Look-ups in named tables: a row name and a column name give one cell, copied from the table.

Nomak =
cols = Seb, Vin, Nofi, Nomoso, Ril, Zimomu, Dekevo, Fepeka
Dep: [48, 187, 140, 161, 85, 60, 161, 165]
Farozup: [25, 202, 37, 59, 86, 196, 173, 41]
Loz: [46, 51, 3, 195, 77, 224, 98, 152]

Dep, Zimomu: 60
Farozup, Nomoso: 59
Loz, Seb: 46
Loz, Nofi: 3
Loz, Ril: 77
Dep, Ril: 85
Loz, Fepeka: 152
Loz, Dekevo: 98
Loz, Zimomu: 224
Farozup, Zimomu: 196
Dep, Seb: 48
Farozup, Seb: 25
Dep, Fepeka: 165
Loz, Vin: 51
Which row has the largest Vin? Farozup

Mifat:
	Zilakig	Ril	Midub	Zom
Dep	115	175	55	221
Mip	171	154	156	156
Logube	158	156	161	156
Lig	157	159	158	159

Logube, Midub -> 161
Dep, Zom -> 221
Mip, Zom -> 156
Logube, Ril -> 156
Lig, Zilakig -> 157
Mip, Midub -> 156
Dep, Zilakig -> 115
Logube, Zilakig -> 158
Lig, Midub -> 158
Mip, Zilakig -> 171
Mip, Ril -> 154
Lig, Ril -> 159
Dep, Ril -> 175
Logube, Zom -> 156

Rif =
	Dos	Vezored	Fum	Geb	Laso	Suk
Zizeti	138	57	201	56	65	155
Ped	185	139	197	94	129	158
Tofivu	139	52	199	54	64	157
Kan	151	64	193	48	67	164
Roranad	184	137	196	93	124	157
Falazal	185	138	192	82	113	162
Sed	183	135	196	94	123	159
Vovuvil	143	73	230	124	134	111

Geb of Roranad is 93
Dos of Kan is 151
Dos of Roranad is 184
Geb of Falazal is 82
Dos of Zizeti is 138
Suk of Vovuvil is 111
Suk of Sed is 159
Laso of Ped is 129
Fum of Tofivu is 199
Fum of Sed is 196
Vezored of Kan is 64
Geb of Vovuvil is 124
Suk of Tofivu is 157
Fum of Zizeti is 201
Dos of Ped is 185
Laso of Sed is 123
Laso of Roranad is 124
Laso of Falazal is 113
Geb of Sed is 94

Pusab:
|  | Bekag | Salipug | Segiru |
|---|---|---|---|
| Nifo | 203 | 52 | 69 |
| Fato | 167 | 185 | 136 |
| Sep | 246 | 93 | 35 |
| Gapo | 143 | 131 | 27 |
| Bimob | 220 | 214 | 56 |
| Kav | 190 | 85 | 163 |

Salipug of Fato: 185
Segiru of Gapo: 27
Salipug of Sep: 93
Salipug of Gapo: 131
Salipug of Nifo: 52
Salipug of Kav: 85
Segiru of Kav: 163
Bekag of Kav: 190
Bekag of Sep: 246

Tuv =
fields: Som, Nipugan, Kato, Kas, Soreb, Rad, Sazef, Vador
Gavet: [51.88, 62.52, 62.90, 36.96, 90.30, 58.30, 77.70, 86.75]
Rerile: [60.76, 59.47, 60.57, 59.17, 51.27, 71.01, 46.53, 49.32]
Vekin: [43.64, 57.49, 63.22, 50.99, 75.22, 47.71, 77.71, 69.43]
Nagam: [61.99, 70.28, 37.56, 46.64, 54.61, 47.76, 71.51, 47.21]
Sonema: [53.77, 50.32, 71.57, 58.85, 59.07, 73.21, 53.33, 60.22]
Lediraz: [70.26, 60.80, 65.80, 67.45, 68.32, 61.24, 50.06, 69.21]
Fakuveb: [46.17, 91.36, 25.90, 40.25, 62.41, 32.93, 76.87, 40.80]
Pom: [34.87, 39.78, 77.10, 44.81, 69.21, 67.36, 77.36, 71.15]
Kifav: [44.58, 51.02, 74.29, 49.40, 77.22, 68.76, 67.76, 78.82]
Difu: [80.18, 62.26, 62.30, 83.61, 37.54, 82.31, 18.61, 43.15]
Vib: [57.13, 51.35, 55.36, 55.73, 44.99, 63.71, 61.85, 46.67]

What is the Rad of Pom in Tuv?
67.36
What is the Som of Difu in Tuv?
80.18
What is the Vador of Vib in Tuv?
46.67
What is the Sazef of Fakuveb in Tuv?
76.87
What is the Soreb of Gavet in Tuv?
90.30
What is the Som of Vekin in Tuv?
43.64
What is the Vador of Pom in Tuv?
71.15
What is the Kato of Gavet in Tuv?
62.90
What is the Kas of Vib in Tuv?
55.73
What is the Vador of Kifav in Tuv?
78.82
What is the Kas of Kifav in Tuv?
49.40
What is the Rad of Nagam in Tuv?
47.76
Which row has the largest Sazef? Vekin

Non.tsv
	Dop	Dur
Vif	9462	-6971
Raloro	6093	-9190
Ruletag	9519	1641
Nevag	6748	1638

Nevag, Dur: 1638
Raloro, Dur: -9190
Nevag, Dop: 6748
Ruletag, Dur: 1641
Raloro, Dop: 6093
Vif, Dur: -6971
Vif, Dop: 9462
Ruletag, Dop: 9519

Table Vipig
         Lopi  Kape  Komizug
Nagakap   172   310      967
Porefas   223   847      175
Zok       256    22      904
Nurerid   719   492      950
Dokanut   543   500      656

Komizug of Porefas = 175
Kape of Nurerid = 492
Komizug of Dokanut = 656
Kape of Dokanut = 500
Lopi of Dokanut = 543
Komizug of Nagakap = 967
Komizug of Nurerid = 950
Kape of Nagakap = 310
Lopi of Porefas = 223
Kape of Porefas = 847
Lopi of Nurerid = 719
Lopi of Zok = 256
Komizug of Zok = 904
Kape of Zok = 22
Lopi of Nagakap = 172

Savev
|  | Vek | Firelo | Bori | Vetiva | Zat | Mep |
|---|---|---|---|---|---|---|
| Neso | 790 | 624 | 795 | 277 | 328 | 125 |
| Pupezi | 374 | 321 | 92 | 942 | 517 | 265 |
| Sif | 251 | 664 | 929 | 231 | 948 | 493 |

Mep of Neso: 125
Bori of Sif: 929
Firelo of Neso: 624
Bori of Neso: 795
Vetiva of Neso: 277
Vek of Sif: 251
Mep of Sif: 493
Zat of Neso: 328
Firelo of Pupezi: 321

Gemusa:
         Kotolet   Mur   Feg  Narafe   Nud
Todibe      6069    59  2590    2012  5307
Venofug     1214  4302  6712    5689  5874
Nukuzir     2122  7566  3489    3234  1007
Nur         1827  6498  2281    6259  1483
Pufibon     2856  6820  5560    2262   667
Pazus       4957  2270  4785    6738   434
Dat         1330  5210  7117    5826  3872

Venofug, Mur -> 4302
Venofug, Narafe -> 5689
Nukuzir, Mur -> 7566
Todibe, Kotolet -> 6069
Nur, Narafe -> 6259
Dat, Feg -> 7117
Nur, Feg -> 2281
Todibe, Nud -> 5307
Pazus, Nud -> 434
Pazus, Kotolet -> 4957
Pufibon, Narafe -> 2262
Pufibon, Feg -> 5560
Pufibon, Nud -> 667
Dat, Narafe -> 5826
Todibe, Mur -> 59
Venofug, Feg -> 6712
Nukuzir, Narafe -> 3234
Todibe, Feg -> 2590
Pazus, Feg -> 4785
Pufibon, Mur -> 6820

Bedi =
cols = Ranod, Zofi, Forar, Ziloka, Kome, Laketi, Kivakem, Palub
Metik: [6.37, -15.28, -11.73, 16.15, -4.59, 2.64, -12.08, -19.58]
Lufev: [-4.66, 12.60, 39.29, -0.17, -4.61, -35.62, -3.83, 13.29]
Gipe: [-36.37, 20.20, -26.00, 38.32, 39.87, 18.01, 47.65, -54.64]
Vefurid: [-35.47, 21.38, -26.31, -23.67, 30.05, 17.30, -16.20, 11.68]
Pozulak: [46.64, -69.41, -38.00, 56.39, -57.02, 20.28, -38.81, -80.68]
Nus: [15.67, -29.30, -10.14, 29.96, -25.02, 5.67, -17.04, -27.94]
Lovo: [-8.61, 6.05, 12.73, 7.76, 13.00, -3.15, 7.80, -4.76]
Bot: [51.96, -74.23, -34.63, 58.47, -74.78, 23.95, -51.72, -84.58]
Fuban: [14.82, 16.76, 27.86, 25.15, -23.58, -31.68, 24.10, 14.60]
Vikozog: [24.68, -39.00, -18.67, 26.53, -21.65, 10.56, -21.62, -33.56]
Vut: [47.75, -77.51, -37.10, 43.88, -55.64, 16.85, -52.72, -76.76]
Futetim: [-53.04, 23.99, 46.81, -41.63, 36.43, -58.59, -44.77, 15.30]
Garib: [0.72, -8.79, -21.24, -11.59, 28.53, 14.58, -0.32, 0.67]

Forar of Lufev = 39.29
Ranod of Vut = 47.75
Laketi of Lufev = -35.62
Ziloka of Gipe = 38.32
Kome of Lovo = 13.00
Laketi of Bot = 23.95
Laketi of Gipe = 18.01
Ranod of Lufev = -4.66
Kome of Vut = -55.64
Kome of Metik = -4.59
Kome of Garib = 28.53
Zofi of Fuban = 16.76
Palub of Vefurid = 11.68
Ranod of Nus = 15.67
Laketi of Lovo = -3.15
Laketi of Fuban = -31.68
Forar of Vut = -37.10
Kome of Lufev = -4.61
Forar of Pozulak = -38.00
Forar of Vefurid = -26.31
Which row has the largest Ziloka? Bot

